Below are the code and all the weights of a small trained network. Each question names an input and a target symbol and asks about switching units off, where a switched-off unit gives its printed mean instead of its output.

import numpy as np


def w(rows, s, z=0):
    codes = np.array(rows[::2]) - 128.0
    scale = np.full(codes.shape[1], s)
    scale[-1] = z or s
    return codes * scale


def norm(h):
    return h / np.sqrt((h * h).mean(-1, keepdims=True) + 1e-5)


def f(y):
    return y / 2 * (1 + np.tanh(0.7978845608 * (y + 0.044715 * y**3)))


def softmax(a):
    e = np.exp(a - a.max(-1, keepdims=True))
    return e / e.sum(-1, keepdims=True)


def log_softmax(a):
    a = a - a.max(-1, keepdims=True)
    return a - np.log(np.exp(a).sum(-1, keepdims=True))


def net(x, mask):
    ids = ['ΓΛΞΣαβζηπφ'.index(c) for c in x.split()]
    T = len(ids)
    res = E[ids] + P[:T]
    u = 0
    for l in range(2):
        r = norm(res)
        for j in range(3):
            rows = slice(2 * j, 2 * j + 2)
            q, k, v = (r @ M[l][rows].T for M in (Q, K, V))
            z = softmax(np.where(np.tri(T) > 0, q @ k.T / 2**0.5, -1e9)) @ v
            o = O[l][rows]
            res = res + np.where(mask[u + j], z, o[:, -1]) @ o[:, :-1]
        u += 3
        y = f(norm(res) @ A[l][:, :-1].T + A[l][:, -1])
        res = res + np.where(mask[u : u + 8], y, B[l][:, -1]) @ B[l][:, :-1]
        u += 8
    return log_softmax(norm(res)[-1] @ U[:, :-1].T + U[:, -1])


Q, K, V, O, A, B = {}, {}, {}, {}, {}, {}
E = w([
[157,103,137,157],'Γ',
[110,90,175,137],'Λ',
[130,125,166,178],'Ξ',
[5,123,162,140],'Σ',
[143,64,112,78],'α',
[140,81,141,234],'β',
[121,137,180,70],'ζ',
[168,156,162,166],'η',
[93,158,97,44],'π',
[95,89,99,110],'φ',
],0.02)
P = w([
[114,164,148,125],'0',
[42,119,134,135],'1',
[151,167,158,124],'2',
[2,122,120,133],'3',
[156,175,148,128],'4',
[6,122,117,136],'5',
[157,176,145,128],'6',
[8,115,109,126],'7',
[161,174,147,124],'8',
],0.0072)
Q[0] = w([
[171,139,92,128],'0.h0',
[155,108,216,142],'0.h0',
[245,137,130,136],'0.h1',
[70,22,192,171],'0.h1',
[253,160,159,168],'0.h2',
[255,110,106,130],'0.h2',
],0.0096)
K[0] = w([
[132,147,95,60],'0.h0',
[213,94,194,154],'0.h0',
[254,136,217,150],'0.h1',
[119,198,58,169],'0.h1',
[162,99,170,227],'0.h2',
[190,145,142,217],'0.h2',
],0.0086)
V[0] = w([
[155,116,91,60],'0.h0',
[174,75,98,125],'0.h0',
[91,72,115,98],'0.h1',
[74,3,218,227],'0.h1',
[177,93,61,110],'0.h2',
[172,174,70,106],'0.h2',
],0.0073)
O[0] = w([
[173,144,253,178,64],'0.h0',
[89,176,58,170,113],'0.h0',
[33,139,80,113,133],'0.h1',
[148,84,206,97,254],'0.h1',
[164,106,193,99,89],'0.h2',
[86,138,65,62,74],'0.h2',
],0.0054,0.0086)
A[0] = w([
[221,255,168,184,54],'0.n0',
[175,179,169,147,119],'0.n1',
[115,73,176,199,213],'0.n2',
[208,86,71,167,248],'0.n3',
[192,135,139,104,113],'0.n4',
[35,179,106,130,228],'0.n5',
[116,61,82,88,119],'0.n6',
[154,118,136,108,143],'0.n7',
],0.0081,0.0018)
B[0] = w([
[3,174,77,189,171],'0.n0',
[80,123,159,72,151],'0.n1',
[94,110,150,49,254],'0.n2',
[42,158,74,132,155],'0.n3',
[162,186,13,90,132],'0.n4',
[229,7,53,97,162],'0.n5',
[145,87,244,196,152],'0.n6',
[114,230,142,138,134],'0.n7',
],0.0063,0.0067)
Q[1] = w([
[132,200,103,147],'1.h0',
[112,95,195,124],'1.h0',
[99,3,63,222],'1.h1',
[10,115,169,226],'1.h1',
[211,141,80,195],'1.h2',
[122,234,90,64],'1.h2',
],0.0063)
K[1] = w([
[65,59,111,76],'1.h0',
[140,119,106,190],'1.h0',
[139,116,232,254],'1.h1',
[34,218,123,235],'1.h1',
[66,108,75,145],'1.h2',
[31,195,181,88],'1.h2',
],0.0072)
V[1] = w([
[75,153,82,192],'1.h0',
[101,77,72,97],'1.h0',
[160,198,102,126],'1.h1',
[212,112,189,100],'1.h1',
[124,141,145,2],'1.h2',
[207,91,110,87],'1.h2',
],0.0094)
O[1] = w([
[68,181,254,219,95],'1.h0',
[144,152,66,56,150],'1.h0',
[94,94,186,30,2],'1.h1',
[108,195,161,139,82],'1.h1',
[138,203,107,34,204],'1.h2',
[96,3,239,138,66],'1.h2',
],0.0049,0.0056)
A[1] = w([
[77,255,199,131,46],'1.n0',
[131,101,241,113,68],'1.n1',
[22,190,141,148,6],'1.n2',
[161,105,120,150,76],'1.n3',
[172,121,92,136,16],'1.n4',
[138,111,91,169,224],'1.n5',
[131,170,12,97,21],'1.n6',
[254,112,63,54,130],'1.n7',
],0.0078,0.0025)
B[1] = w([
[37,92,196,109,252],'1.n0',
[186,120,71,142,199],'1.n1',
[193,36,194,134,232],'1.n2',
[153,123,178,154,103],'1.n3',
[154,85,176,80,89],'1.n4',
[149,253,133,113,174],'1.n5',
[191,47,54,166,177],'1.n6',
[144,193,163,208,208],'1.n7',
],0.0072,0.0029)
U = w([
[135,161,34,156,236],'Γ',
[185,74,173,52,33],'Λ',
[69,128,253,136,130],'Ξ',
[44,104,77,93,38],'Σ',
[206,177,196,155,251],'α',
[116,133,154,232,57],'β',
[126,188,178,65,177],'ζ',
[31,189,107,159,178],'η',
[132,152,117,49,240],'π',
[180,55,138,186,40],'φ',
],0.013,0.0025)

Each question gives the input, a string of symbols that net reads in full, and the target symbol t.
The units are the heads (2 rows each of Q, K, V and O) and the neurons (one row each of A and B). Each row of codes is followed by its name. A weight is (code - 128) times the scale printed after its matrix; where a second scale follows, it is the last column's (O, A, B and U).
mask holds one flag per unit, layer by layer, with each layer's heads first. A switched-off unit (its flag False) gives its mean, the last column of its rows in O or B, instead of its output. The means were averaged over made-up inputs and are rounded, as every weight is.
A unit's drop is (log p(t) with every unit on - log p(t) with that unit switched off) / (log p(t) with every unit on - log p(t) with every unit switched off).
The circuit of an input: a set's keep is (log p(t) with only the set's units on - log p(t) with every unit switched off) / (log p(t) with every unit on - log p(t) with every unit switched off). Starting from the 12 units with the biggest drops (on a tie, the unit counted first), units are removed one at a time, each time the one whose removal leaves the highest keep (on an exact tie, the one counted first), for as long as the keep stays at least 0.8.
circuit, biggest first: the units of the circuit, biggest drop first
top k neurons: the k neurons with the biggest drops, biggest first
top k neurons in layer l: the k neurons of layer l with the biggest drops, biggest first
heads that matter: for each layer, one digit per head in row order, 1 if its drop is at least 0.15 and else 0, layers parted by /
input Γ Γ φ π Σ Ξ φ η, target Σ: circuit, biggest first	(0.n0 0.n6 1.h1 1.n7)
input Γ Ξ Ξ η η Λ β Γ, target β: circuit, biggest first	(1.h0 0.n5)
input Λ Ξ Ξ π Λ, target π: top 4 neurons	(0.n2 1.n2 0.n0 0.n5)
input Ξ Ξ α Γ, target Λ: heads that matter	010 / 000
input Ξ Γ ζ Γ π Λ, target Γ: top neuron	(0.n5)
input Γ Ξ π ζ, target Γ: top 2 neurons	(0.n5 0.n2)
input Λ Ξ Ξ Ξ, target φ: circuit, biggest first	(0.h1 1.n1 0.n0)
input α Σ π Ξ, target Γ: circuit, biggest first	(0.h1 0.n5 1.n0)
input φ Ξ α Ξ φ Ξ, target Σ: top 2 neurons in layer 0	(0.n6 0.n2)
input Ξ Ξ Γ Ξ, target φ: circuit, biggest first	(0.h1 0.n0 1.n1)
input Λ η Λ, target Λ: circuit, biggest first	(1.n1 0.n0)
input α β Γ, target Γ: top 4 neurons in layer 0	(0.n4 0.n6 0.n3 0.n0)
input ζ Γ Γ Ξ α α Ξ Γ, target Λ: top 2 neurons	(0.n0 0.n2)
input Γ ζ η, target η: circuit, biggest first	(0.n0)
input α Ξ η Γ Ξ, target Ξ: top 2 neurons	(1.n2 0.n5)
input Λ π α Ξ, target Γ: top 3 neurons	(0.n5 1.n2 1.n5)
input η Γ Γ φ β Ξ φ, target φ: top 2 neurons in layer 1	(1.n0 1.n7)
input φ π η φ Γ η ζ π, target Γ: top 2 neurons	(0.n5 0.n2)
input Γ α Γ Ξ, target Λ: heads that matter	001 / 000
input Γ Ξ Σ Γ α, target α: top neuron in layer 1	(1.n7)
input Ξ α Ξ Ξ, target Λ: top 2 neurons	(0.n2 0.n0)
input Λ φ φ, target φ: top 3 neurons	(0.n5 0.n6 0.n0)
input Σ Σ α Ξ α π, target Γ: top 2 neurons	(0.n2 0.n5)
input β Ξ ζ Ξ Λ α φ Ξ, target Σ: top 2 neurons	(1.n2 0.n2)
